Here is a tiny trained network, its code and every weight. The questions are about switching its units off for an input and a class, where a switched-off unit gives its printed mean instead of its output.

import numpy as np


def w(rows, s, z=0):
    codes = np.array(rows[::2]) - 128.0
    scale = np.full(codes.shape[1], s)
    scale[-1] = z or s
    return codes * scale


def f(y):
    return y / 2 * (1 + np.tanh(0.7978845608 * (y + 0.044715 * y**3)))


def log_softmax(a):
    a = a - a.max(-1, keepdims=True)
    return a - np.log(np.exp(a).sum(-1, keepdims=True))


def net(x, mask):
    res = np.array(x, float).reshape(1, 5) / 4 @ E
    y = f(res @ A[0][:, :-1].T + A[0][:, -1])
    res = res + np.where(mask, y, B[0][:, -1]) @ B[0][:, :-1]
    return log_softmax(res[-1] @ U[:, :-1].T + U[:, -1])


A, B = {}, {}
E = w([
[61,169,189,99,67,136,46,14,11,63,162],'x0',
[107,51,66,67,68,187,133,124,110,10,73],'x1',
[159,96,211,87,74,82,225,117,120,133,113],'x2',
[184,110,135,82,88,123,155,105,55,111,137],'x3',
[152,139,139,181,221,228,71,150,62,172,118],'x4',
],0.012)
A[0] = w([
[57,189,164,180,177,149,40,82,96,132,194,139],'n0',
[119,133,141,159,162,68,166,154,183,158,155,127],'n1',
[159,171,197,93,82,147,121,143,64,64,180,174],'n2',
[122,114,136,118,146,83,93,239,188,142,130,160],'n3',
[94,130,125,72,86,92,128,60,109,75,84,101],'n4',
[110,125,137,149,137,179,131,114,120,145,73,98],'n5',
[230,56,56,145,216,127,163,204,202,127,30,196],'n6',
[142,114,56,109,111,72,189,123,201,105,110,126],'n7',
[177,137,141,101,124,160,168,114,66,67,125,125],'n8',
[85,236,114,177,186,130,96,100,139,131,121,158],'n9',
[61,128,224,155,82,58,166,70,171,182,215,169],'n10',
[96,174,135,194,130,175,32,113,129,117,170,134],'n11',
[152,82,168,207,133,164,151,226,156,163,155,156],'n12',
[204,154,135,166,237,169,140,177,125,175,133,144],'n13',
[88,115,72,107,95,134,135,198,134,87,117,114],'n14',
[144,113,102,190,138,141,136,193,188,182,132,173],'n15',
[169,81,130,143,119,15,189,221,172,156,102,253],'n16',
[149,64,185,1,168,119,108,69,51,30,118,153],'n17',
[21,143,9,127,98,150,83,133,93,92,73,142],'n18',
],0.0083,0.0041)
B[0] = w([
[77,107,145,204,182,67,118,135,48,85,144,221],'n0',
[141,139,111,71,97,117,167,118,139,173,110,183],'n1',
[129,128,162,183,76,181,69,56,55,139,103,203],'n2',
[171,168,131,136,108,64,148,165,211,138,109,184],'n3',
[138,112,86,131,168,132,76,87,128,216,119,206],'n4',
[163,128,132,96,97,153,91,134,89,128,194,143],'n5',
[161,142,139,192,201,169,125,171,208,111,112,254],'n6',
[103,113,125,110,107,90,219,176,173,45,122,197],'n7',
[184,89,174,136,91,196,146,115,118,109,110,176],'n8',
[104,143,138,144,157,105,79,111,143,110,207,191],'n9',
[97,93,128,114,72,82,133,65,128,178,186,216],'n10',
[86,114,150,119,137,79,89,128,93,98,186,197],'n11',
[180,148,130,141,150,188,83,138,212,148,132,191],'n12',
[147,189,137,176,206,141,12,148,147,194,136,209],'n13',
[120,123,94,110,162,121,142,166,136,105,103,167],'n14',
[151,153,150,159,149,171,146,120,201,168,136,202],'n15',
[137,168,117,102,132,83,215,132,255,122,193,232],'n16',
[177,93,153,113,134,150,122,110,83,146,34,235],'n17',
[124,51,44,35,170,141,45,201,145,133,153,197],'n18',
],0.0091,0.019)
U = w([
[5,124,123,147,150,110,98,112,100,60,190,183],'0',
[112,128,134,69,69,81,194,87,171,157,170,141],'1',
[127,128,104,116,116,139,196,170,188,32,103,2],'2',
[149,120,176,136,74,165,127,56,64,181,54,98],'3',
[123,76,74,42,120,164,72,111,112,138,69,135],'4',
[148,161,124,153,171,161,115,144,171,196,128,159],'5',
],0.011,0.0021)

Each question gives the input, the list of numbers given to net, and the class t.
The units are the neurons (one row each of A and B). Each row of codes is followed by its name. A weight is (code - 128) times the scale printed after its matrix; where a second scale follows, it is the last column's (A, B and U).
mask holds one flag per neuron, in row order. A switched-off neuron (its flag False) gives its mean, the last column of its row in B, instead of its output. The means were averaged over made-up inputs and are rounded, as every weight is.
A unit's drop is (log p(t) with every unit on - log p(t) with that unit switched off) / (log p(t) with every unit on - log p(t) with every unit switched off).
The circuit of an input: a set's keep is (log p(t) with only the set's units on - log p(t) with every unit switched off) / (log p(t) with every unit on - log p(t) with every unit switched off). Starting from the 12 units with the biggest drops (on a tie, the unit counted first), units are removed one at a time, each time the one whose removal leaves the highest keep (on an exact tie, the one counted first), for as long as the keep stays at least 0.8.
circuit, biggest first: the units of the circuit, biggest drop first
k most important neurons: the k neurons with the biggest drops, biggest first
drop when u is switched off: that unit's drop, to one decimal
input [-6,7,-6,3,2], class 2: circuit, biggest first -> (n4)
input [-6,-8,5,-7,-6], class 1: 2 most important neurons -> (n16; n10)
input [-4,-2,-7,-1,-5], class 2: circuit, biggest first -> (n7; n4)
input [3,-3,0,6,-8], class 3: circuit, biggest first -> (n2; n17)
input [8,-6,1,2,-3], class 3: 2 most important neurons -> (n2; n17)
input [-1,1,-4,5,-7], class 2: 2 most important neurons -> (n10; n7)
input [1,6,-2,-7,2], class 4: 2 most important neurons -> (n18; n16)
input [5,6,3,3,-8], class 3: 2 most important neurons -> (n2; n17)
input [1,8,-2,-8,-8], class 4: 3 most important neurons -> (n18; n4; n16)
input [-7,-5,6,-3,-5], class 1: 2 most important neurons -> (n10; n16)
input [0,-7,-1,-8,-4], class 1: drop when n10 is switched off -> 0.1
input [8,2,-7,-1,-7], class 4: drop when n17 is switched off -> 0.6
input [6,2,-2,3,2], class 3: drop when n2 is switched off -> 0.4
input [-8,-1,-6,-2,-7], class 2: circuit, biggest first -> (n7)
